Here is a tiny trained network, its code and every weight. The questions are about switching its units off for an input and a class, where a switched-off unit gives its printed mean instead of its output.

import numpy as np


def w(rows, s, z=0):
    codes = np.array(rows[::2]) - 128.0
    scale = np.full(codes.shape[1], s)
    scale[-1] = z or s
    return codes * scale


def norm(h):
    return h / np.sqrt((h * h).mean(-1, keepdims=True) + 1e-5)


def f(y):
    return np.maximum(y, 0)


def log_softmax(a):
    a = a - a.max(-1, keepdims=True)
    return a - np.log(np.exp(a).sum(-1, keepdims=True))


def net(x, mask):
    res = np.array(x, float).reshape(1, 5) / 4 @ E
    u = 0
    for l in range(4):
        y = f(norm(res) @ A[l][:, :-1].T + A[l][:, -1])
        res = res + np.where(mask[u : u + 9], y, B[l][:, -1]) @ B[l][:, :-1]
        u += 9
    return log_softmax(norm(res)[-1] @ U[:, :-1].T + U[:, -1])


A, B = {}, {}
E = w([
[26,140,199,145],'x0',
[102,172,128,5],'x1',
[129,133,130,129],'x2',
[128,126,130,127],'x3',
[191,114,226,98],'x4',
],0.0025)
A[0] = w([
[126,145,159,13,3],'L0N1',
[202,95,241,103,25],'L0N2',
[85,102,51,141,46],'L0N3',
[48,121,221,150,23],'L0N4',
[129,132,131,98,34],'L0N5',
[175,105,184,255,27],'L0N6',
[128,127,128,128,100],'L0N7',
[237,112,83,100,42],'L0N8',
[168,123,108,120,38],'L0N9',
],0.0094,0.0011)
B[0] = w([
[139,64,24,91,209],'L0N1',
[61,253,89,205,234],'L0N2',
[123,229,106,158,191],'L0N3',
[193,98,252,108,224],'L0N4',
[133,112,103,124,144],'L0N5',
[108,80,37,39,254],'L0N6',
[133,126,129,131,128],'L0N7',
[150,75,253,136,220],'L0N8',
[138,110,173,126,158],'L0N9',
],0.013,0.0057)
A[1] = w([
[118,60,70,117,78],'L1N1',
[111,101,218,129,85],'L1N2',
[147,108,70,75,177],'L1N3',
[191,101,212,183,113],'L1N4',
[122,106,109,123,78],'L1N5',
[103,205,92,159,3],'L1N6',
[93,54,45,70,153],'L1N7',
[101,254,106,195,153],'L1N8',
[127,78,51,93,87],'L1N9',
],0.0097,0.0004)
B[1] = w([
[198,173,92,93,201],'L1N1',
[147,52,174,136,198],'L1N2',
[193,154,106,178,213],'L1N3',
[145,33,188,116,202],'L1N4',
[150,137,114,114,152],'L1N5',
[51,164,170,97,198],'L1N6',
[188,162,59,174,255],'L1N7',
[2,176,118,74,235],'L1N8',
[200,140,77,124,222],'L1N9',
],0.016,0.0067)
A[2] = w([
[75,156,162,219,70],'L2N1',
[85,82,69,216,3],'L2N2',
[151,60,200,123,135],'L2N3',
[95,156,152,172,37],'L2N4',
[91,37,89,169,65],'L2N5',
[192,143,214,47,138],'L2N6',
[110,30,3,145,69],'L2N7',
[83,95,87,209,71],'L2N8',
[155,187,121,114,108],'L2N9',
],0.0058,0.00057)
B[2] = w([
[99,82,48,40,164],'L2N1',
[188,214,203,109,129],'L2N2',
[73,15,133,183,252],'L2N3',
[101,127,89,111,155],'L2N4',
[149,151,172,148,153],'L2N5',
[90,115,163,254,224],'L2N6',
[207,218,156,159,205],'L2N7',
[108,75,124,178,129],'L2N8',
[180,181,195,166,203],'L2N9',
],0.0085,0.0027)
A[3] = w([
[186,85,167,2,42],'L3N1',
[86,222,196,74,85],'L3N2',
[59,82,103,117,37],'L3N3',
[199,113,201,27,4],'L3N4',
[45,47,94,145,86],'L3N5',
[136,59,4,122,63],'L3N6',
[172,149,74,182,113],'L3N7',
[20,232,151,212,96],'L3N8',
[17,159,106,188,73],'L3N9',
],0.0042,0.0012)
B[3] = w([
[40,86,130,255,168],'L3N1',
[52,186,173,167,219],'L3N2',
[142,92,76,116,163],'L3N3',
[81,132,150,182,165],'L3N4',
[173,142,102,200,189],'L3N5',
[190,221,167,108,205],'L3N6',
[202,201,148,152,251],'L3N7',
[35,136,162,166,243],'L3N8',
[20,104,98,82,213],'L3N9',
],0.0072,0.0021)
U = w([
[231,167,54,138,189],'0',
[134,21,213,149,182],'1',
[2,188,129,89,3],'2',
],0.0086,0.00065)

Each question gives the input, the list of numbers given to net, and the class t.
The units are the neurons (one row each of A and B). Each row of codes is followed by its name. A weight is (code - 128) times the scale printed after its matrix; where a second scale follows, it is the last column's (A, B and U).
mask holds one flag per neuron, layer by layer. A switched-off neuron (its flag False) gives its mean, the last column of its row in B, instead of its output. The means were averaged over made-up inputs and are rounded, as every weight is.
A unit's drop is (log p(t) with every unit on - log p(t) with that unit switched off) / (log p(t) with every unit on - log p(t) with every unit switched off).
The circuit of an input: a set's keep is (log p(t) with only the set's units on - log p(t) with every unit switched off) / (log p(t) with every unit on - log p(t) with every unit switched off). Starting from the 12 units with the biggest drops (on a tie, the unit counted first), units are removed one at a time, each time the one whose removal leaves the highest keep (on an exact tie, the one counted first), for as long as the keep stays at least 0.8.
units of the circuit, in order: the units of the circuit, biggest drop first
most important unit: the unit with the biggest drop
top k neurons: the k neurons with the biggest drops, biggest first
top k neurons in layer l: the k neurons of layer l with the biggest drops, biggest first
drop when u is switched off: that unit's drop, to one decimal
input [-8,4,-6,-6,1], class 1: units of the circuit, in order => L0N8
input [8,-6,-2,0,-6], class 1: top 2 neurons => L0N4; L0N1
input [-4,-4,-6,4,-6], class 2: top 3 neurons => L0N3; L0N4; L0N1
input [-3,1,8,7,-4], class 2: units of the circuit, in order => L0N3; L1N8
input [4,0,-6,-8,-7], class 2: top 2 neurons in layer 0 => L0N3; L0N8
input [5,-3,-4,0,-6], class 2: top 2 neurons in layer 0 => L0N3; L0N8
input [3,-6,-3,-1,8], class 2: top 2 neurons => L0N2; L0N1
input [-4,-3,7,-1,-2], class 1: top 2 neurons => L0N8; L0N1
input [-5,5,-5,-4,6], class 2: top 3 neurons => L0N2; L0N6; L0N4
input [4,4,5,0,-5], class 2: top 3 neurons => L0N3; L0N6; L0N8
input [-3,-1,2,5,-2], class 1: top 2 neurons in layer 0 => L0N8; L0N2
input [-7,2,1,-4,-5], class 1: top 2 neurons => L0N8; L0N2
input [-8,5,-2,-5,0], class 1: top 2 neurons => L0N8; L0N6
input [4,-6,-4,-7,8], class 2: top 2 neurons => L0N2; L0N1
input [6,-3,-6,8,-1], class 1: units of the circuit, in order => L0N4
input [-8,4,-2,5,4], class 1: top 2 neurons => L0N8; L0N6
input [4,2,5,6,8], class 2: drop when L0N2 is switched off => 1.5
input [5,-5,-5,1,8], class 2: drop when L0N2 is switched off => 1.4
input [-2,-1,-5,-1,-6], class 2: drop when L2N4 is switched off => 0.0
input [5,2,-4,1,2], class 1: most important unit => L0N4
